Below is a small trained network, with its code and all its weights. Each question gives an input and a class and asks what happens when units are switched off, that is, made to give their printed mean instead of their output.

import numpy as np


def w(rows, s, z=0):
    codes = np.array(rows[::2]) - 128.0
    scale = np.full(codes.shape[1], s)
    scale[-1] = z or s
    return codes * scale


def f(y):
    return np.maximum(y, 0)


def log_softmax(a):
    a = a - a.max(-1, keepdims=True)
    return a - np.log(np.exp(a).sum(-1, keepdims=True))


def net(x, mask):
    res = np.array(x, float).reshape(1, 3) / 4 @ E
    y = f(res @ A[0][:, :-1].T + A[0][:, -1])
    res = res + np.where(mask, y, B[0][:, -1]) @ B[0][:, :-1]
    return log_softmax(res[-1] @ U[:, :-1].T + U[:, -1])


A, B = {}, {}
E = w([
[43,125,78,72,74,9],'x0',
[82,222,208,134,250,87],'x1',
[44,151,215,218,81,170],'x2',
],0.013)
A[0] = w([
[89,136,77,69,136,18,108],'N0',
[165,179,192,138,219,126,164],'N1',
[234,56,105,76,126,158,144],'N2',
[31,178,172,181,116,101,252],'N3',
[152,53,4,163,93,90,234],'N4',
[189,102,90,163,100,214,147],'N5',
[132,115,60,53,130,58,203],'N6',
[244,45,85,134,160,141,170],'N7',
],0.012,0.0037)
B[0] = w([
[73,164,80,40,199,70,243],'N0',
[129,213,61,249,183,225,236],'N1',
[190,145,164,141,36,52,237],'N2',
[15,67,187,126,165,110,235],'N3',
[154,88,87,133,48,190,253],'N4',
[188,139,216,84,63,200,219],'N5',
[113,192,38,25,75,100,249],'N6',
[219,169,128,198,72,53,240],'N7',
],0.011,0.017)
U = w([
[90,189,135,197,209,226,254],'0',
[110,124,36,55,85,111,193],'1',
[141,58,183,81,91,225,65],'2',
[41,78,254,168,139,90,235],'3',
[100,38,92,151,75,194,22],'4',
[172,184,103,171,173,78,89],'5',
[82,146,115,96,217,62,18],'6',
[176,134,175,138,23,102,83],'7',
],0.013,0.0033)

Each question gives the input, the list of numbers given to net, and the class t.
The units are the neurons (one row each of A and B). Each row of codes is followed by its name. A weight is (code - 128) times the scale printed after its matrix; where a second scale follows, it is the last column's (A, B and U).
mask holds one flag per neuron, in row order. A switched-off neuron (its flag False) gives its mean, the last column of its row in B, instead of its output. The means were averaged over made-up inputs and are rounded, as every weight is.
A unit's drop is (log p(t) with every unit on - log p(t) with that unit switched off) / (log p(t) with every unit on - log p(t) with every unit switched off).
The circuit of an input: a set's keep is (log p(t) with only the set's units on - log p(t) with every unit switched off) / (log p(t) with every unit on - log p(t) with every unit switched off). Starting from all 8 units, units are removed one at a time, each time the one whose removal leaves the highest keep (on an exact tie, the one counted first), for as long as the keep stays at least 0.8.
units of the circuit, in order: the units of the circuit, biggest drop first
unit that matters most: the unit with the biggest drop
top k neurons: the k neurons with the biggest drops, biggest first
drop of u: that unit's drop, to one decimal
input [6,7,-6], class 6: units of the circuit, in order -> N0
input [4,-8,0], class 7: top 3 neurons -> N2; N5; N7
input [5,-4,5], class 4: units of the circuit, in order -> N6; N2
input [2,1,2], class 3: top 2 neurons -> N6; N1
input [2,7,-3], class 6: top 2 neurons -> N0; N4
input [1,-7,5], class 2: top 3 neurons -> N7; N5; N2
input [5,5,-4], class 6: top 2 neurons -> N4; N0
input [-1,4,-4], class 0: top 2 neurons -> N1; N2
input [1,-5,-7], class 7: top 2 neurons -> N2; N7
input [0,-3,-6], class 7: top 2 neurons -> N2; N7
input [3,8,-1], class 0: top 3 neurons -> N1; N2; N6
input [3,-8,-8], class 7: top 3 neurons -> N2; N7; N5
input [5,8,-6], class 6: drop of N0 -> 0.2
input [-7,1,0], class 0: unit that matters most -> N1
input [-7,7,-6], class 0: drop of N1 -> 2.3
input [7,4,0], class 6: drop of N5 -> 0.0
